[[  4  21  10   8 -23  12 -22   3  13]
 [ 12  41  23  23 -14  38 -18   0  31]]
:
[[ 12  41  23  23 -14  38 -18   0  31]
 [  4  21  10   8 -23  12 -22   3  13]]

[[-11 -20 -23 -19 -20]
 [  0  11  26  27  30]
 [  4  17  22  22  22]
 [ 20   0  -2  -6  -4]
 [ 30  31  32  38  36]
 [-53 -43 -26 -22 -17]
 [ 11   4  -7  -5  -6]
 [ 19  20  27  27  28]]
:
[[ 30  31  32  38  36]
 [ 19  20  27  27  28]
 [  4  17  22  22  22]
 [  0  11  26  27  30]
 [ 11   4  -7  -5  -6]
 [ 20   0  -2  -6  -4]
 [-11 -20 -23 -19 -20]
 [-53 -43 -26 -22 -17]]

[[  2  -9   6   3   3   2 -10 -30 -18   8   3   0   3 -16]
 [-14  -3  12  -9  -8   3  -3  45  40  14   0  -3  -8  -6]]
:
[[-14  -3  12  -9  -8   3  -3  45  40  14   0  -3  -8  -6]
 [  2  -9   6   3   3   2 -10 -30 -18   8   3   0   3 -16]]

[[ -5  15 -30  -5   5 -17  -6 -22  -8  -8 -16  -9]
 [ 12 -15 -38  13  -2  -7  12 -20   4   7 -26  17]
 [-33   7 -13  10  -5 -15   9 -13 -15   3   6 -22]
 [-12 -12   1  27 -17 -25 -22 -19 -20 -33  17   3]
 [  2   5  -5  -3   0   4   0   2  -1   3  -1   2]
 [-19  47  -9 -46  -4 -16 -23  12  15 -19 -11 -30]]
:
[[-19  47  -9 -46  -4 -16 -23  12  15 -19 -11 -30]
 [ -5  15 -30  -5   5 -17  -6 -22  -8  -8 -16  -9]
 [-33   7 -13  10  -5 -15   9 -13 -15   3   6 -22]
 [  2   5  -5  -3   0   4   0   2  -1   3  -1   2]
 [-12 -12   1  27 -17 -25 -22 -19 -20 -33  17   3]
 [ 12 -15 -38  13  -2  -7  12 -20   4   7 -26  17]]

[[-10  26  -2 -28  18 -12  16   4  -2  25 -10   5  15  -6  37 -14]
 [ -6 -17  33  22  -2  -7  -8 -10 -11 -13   4   0   0   2 -24  15]
 [ 11  17 -19   3  11 -18  14  22  -1  -1  -8 -13 -20   0  -3  10]
 [ -2  30  14 -19  12 -11  -5  -2  -5  -1 -20  15   1 -11  12 -23]
 [  8 -14 -48  -6 -16  29  10   5  19   9  14 -14   3  12   2  10]
 [ -1   8 -19   1  -3   1  16   2   0   5  -8 -12  -1   9 -10  20]]
:
[[ -2  30  14 -19  12 -11  -5  -2  -5  -1 -20  15   1 -11  12 -23]
 [-10  26  -2 -28  18 -12  16   4  -2  25 -10   5  15  -6  37 -14]
 [ 11  17 -19   3  11 -18  14  22  -1  -1  -8 -13 -20   0  -3  10]
 [ -1   8 -19   1  -3   1  16   2   0   5  -8 -12  -1   9 -10  20]
 [  8 -14 -48  -6 -16  29  10   5  19   9  14 -14   3  12   2  10]
 [ -6 -17  33  22  -2  -7  -8 -10 -11 -13   4   0   0   2 -24  15]]

[[  8   4]
 [ 20  11]
 [-13 -39]]
:
[[ 20  11]
 [  8   4]
 [-13 -39]]

[[-37 -15 -44]
 [-31  -6  29]
 [ -7  10  -7]
 [ 12   5  39]
 [ 18 -17   0]
 [-31 -14 -37]
 [-24 -30  33]
 [-24  21 -41]
 [ 10 -31  29]
 [-37  37 -31]
 [-43  -4  11]]
:
[[-37  37 -31]
 [-24  21 -41]
 [ -7  10  -7]
 [ 12   5  39]
 [-43  -4  11]
 [-31  -6  29]
 [-31 -14 -37]
 [-37 -15 -44]
 [ 18 -17   0]
 [-24 -30  33]
 [ 10 -31  29]]

[[ 30 -43 -45   0   4 -30 -15]
 [-31 -11 -44 -28   7 -19  -3]]
:
[[-31 -11 -44 -28   7 -19  -3]
 [ 30 -43 -45   0   4 -30 -15]]
